Here is a tiny trained network, its code and every weight. The questions are about switching its units off for an input and a class, where a switched-off unit gives its printed mean instead of its output.

import numpy as np


def w(rows, s, z=0):
    codes = np.array(rows[::2]) - 128.0
    scale = np.full(codes.shape[1], s)
    scale[-1] = z or s
    return codes * scale


def f(y):
    return y / 2 * (1 + np.tanh(0.7978845608 * (y + 0.044715 * y**3)))


def log_softmax(a):
    a = a - a.max(-1, keepdims=True)
    return a - np.log(np.exp(a).sum(-1, keepdims=True))


def net(x, mask):
    res = np.array(x, float).reshape(1, 6) / 4 @ E
    y = f(res @ A[0][:, :-1].T + A[0][:, -1])
    res = res + np.where(mask, y, B[0][:, -1]) @ B[0][:, :-1]
    return log_softmax(res[-1] @ U[:, :-1].T + U[:, -1])


A, B = {}, {}
E = w([
[114,150,124,143,160,73,95,162,120,155,123],'x0',
[132,207,129,7,84,222,2,91,131,40,200],'x1',
[186,121,38,137,69,40,154,3,122,161,164],'x2',
[157,51,157,72,191,142,157,58,109,161,156],'x3',
[74,46,20,19,178,97,173,125,116,92,39],'x4',
[45,196,169,67,138,127,209,81,184,172,103],'x5',
],0.008)
A[0] = w([
[157,171,26,166,97,90,156,1,138,134,162,68],'n1',
[185,96,72,180,141,139,63,117,17,126,125,149],'n2',
[139,85,95,237,190,156,217,136,144,245,68,97],'n3',
[132,183,112,49,134,166,20,79,130,127,136,107],'n4',
[54,216,168,72,163,112,152,66,209,208,117,98],'n5',
[137,96,150,100,249,161,132,48,19,194,172,127],'n6',
[50,83,193,121,199,235,135,228,200,80,151,138],'n7',
[163,69,109,156,143,124,74,176,22,84,168,72],'n8',
[149,192,212,224,89,105,70,100,146,188,196,138],'n9',
[136,189,48,79,50,67,120,56,100,183,210,131],'n10',
[66,124,7,62,136,28,77,169,143,96,53,253],'n11',
],0.0072,0.0036)
B[0] = w([
[136,147,166,170,118,189,119,147,86,189,169,202],'n1',
[94,82,136,147,127,203,142,150,197,147,101,186],'n2',
[158,135,142,67,147,120,105,131,149,142,74,233],'n3',
[189,146,175,170,118,87,92,92,144,145,27,214],'n4',
[80,109,87,150,111,203,134,180,242,121,120,200],'n5',
[51,161,194,169,110,86,144,148,113,107,143,196],'n6',
[173,150,128,129,88,141,159,152,85,211,169,244],'n7',
[90,159,109,197,182,173,142,137,171,144,127,182],'n8',
[183,69,153,100,138,137,254,111,126,79,129,236],'n9',
[164,160,131,124,66,168,140,150,134,159,138,206],'n10',
[171,152,218,108,120,168,179,181,122,86,161,222],'n11',
],0.0095,0.011)
U = w([
[152,135,120,124,105,130,128,147,58,202,141,69],'0',
[161,93,160,97,126,121,172,115,112,41,136,148],'1',
[103,113,79,167,160,176,115,115,210,111,111,72],'2',
[200,134,132,112,141,96,99,83,129,149,8,78],'3',
[150,84,152,114,91,98,124,150,130,109,144,221],'4',
[101,123,178,156,103,95,141,124,106,100,119,238],'5',
[79,110,126,152,122,67,100,97,108,79,167,81],'6',
[111,124,59,125,146,35,83,77,68,40,155,3],'7',
],0.011,0.0041)

Each question gives the input, the list of numbers given to net, and the class t.
The units are the neurons (one row each of A and B). Each row of codes is followed by its name. A weight is (code - 128) times the scale printed after its matrix; where a second scale follows, it is the last column's (A, B and U).
mask holds one flag per neuron, in row order. A switched-off neuron (its flag False) gives its mean, the last column of its row in B, instead of its output. The means were averaged over made-up inputs and are rounded, as every weight is.
A unit's drop is (log p(t) with every unit on - log p(t) with that unit switched off) / (log p(t) with every unit on - log p(t) with every unit switched off).
The circuit of an input: a set's keep is (log p(t) with only the set's units on - log p(t) with every unit switched off) / (log p(t) with every unit on - log p(t) with every unit switched off). Starting from all 11 units, units are removed one at a time, each time the one whose removal leaves the highest keep (on an exact tie, the one counted first), for as long as the keep stays at least 0.8.
units of the circuit, in order: the units of the circuit, biggest drop first
most important unit: the unit with the biggest drop
k most important neurons: the k neurons with the biggest drops, biggest first
drop of u: that unit's drop, to one decimal
input [3,-7,-3,2,-8,-4], class 1: most important unit	n9
input [3,-8,6,5,-1,-6], class 3: 2 most important neurons	(n3 n7)
input [7,-4,-4,-7,-7,8], class 2: 2 most important neurons	(n5 n11)
input [0,-4,-3,8,-2,-8], class 2: 2 most important neurons	(n8 n2)
input [-7,8,-4,7,-7,-8], class 2: 2 most important neurons	(n8 n2)
input [6,-8,6,-6,0,0], class 3: 3 most important neurons	(n3 n7 n6)
input [-5,2,-2,7,6,3], class 5: units of the circuit, in order	(n6 n9)
input [-1,7,6,5,-5,2], class 3: 3 most important neurons	(n4 n7 n11)
input [-6,8,-4,-8,6,6], class 3: 4 most important neurons	(n4 n9 n6 n1)
input [-3,-3,-2,5,2,-3], class 5: 2 most important neurons	(n6 n9)
input [-7,-8,5,-1,-6,-7], class 3: 4 most important neurons	(n3 n5 n11 n6)
input [-5,0,2,8,-2,-5], class 5: 2 most important neurons	(n6 n5)
input [-7,2,5,0,-3,-7], class 2: units of the circuit, in order	(n2 n8)
input [3,7,-5,6,3,-4], class 3: 2 most important neurons	(n4 n1)
input [-5,0,7,-6,-3,2], class 0: units of the circuit, in order	(n1)
input [0,-1,-8,4,1,-5], class 0: drop of n7	1.1
input [3,-1,1,0,7,5], class 1: drop of n11	2.0
input [5,-7,-6,8,6,-8], class 2: drop of n9	0.4
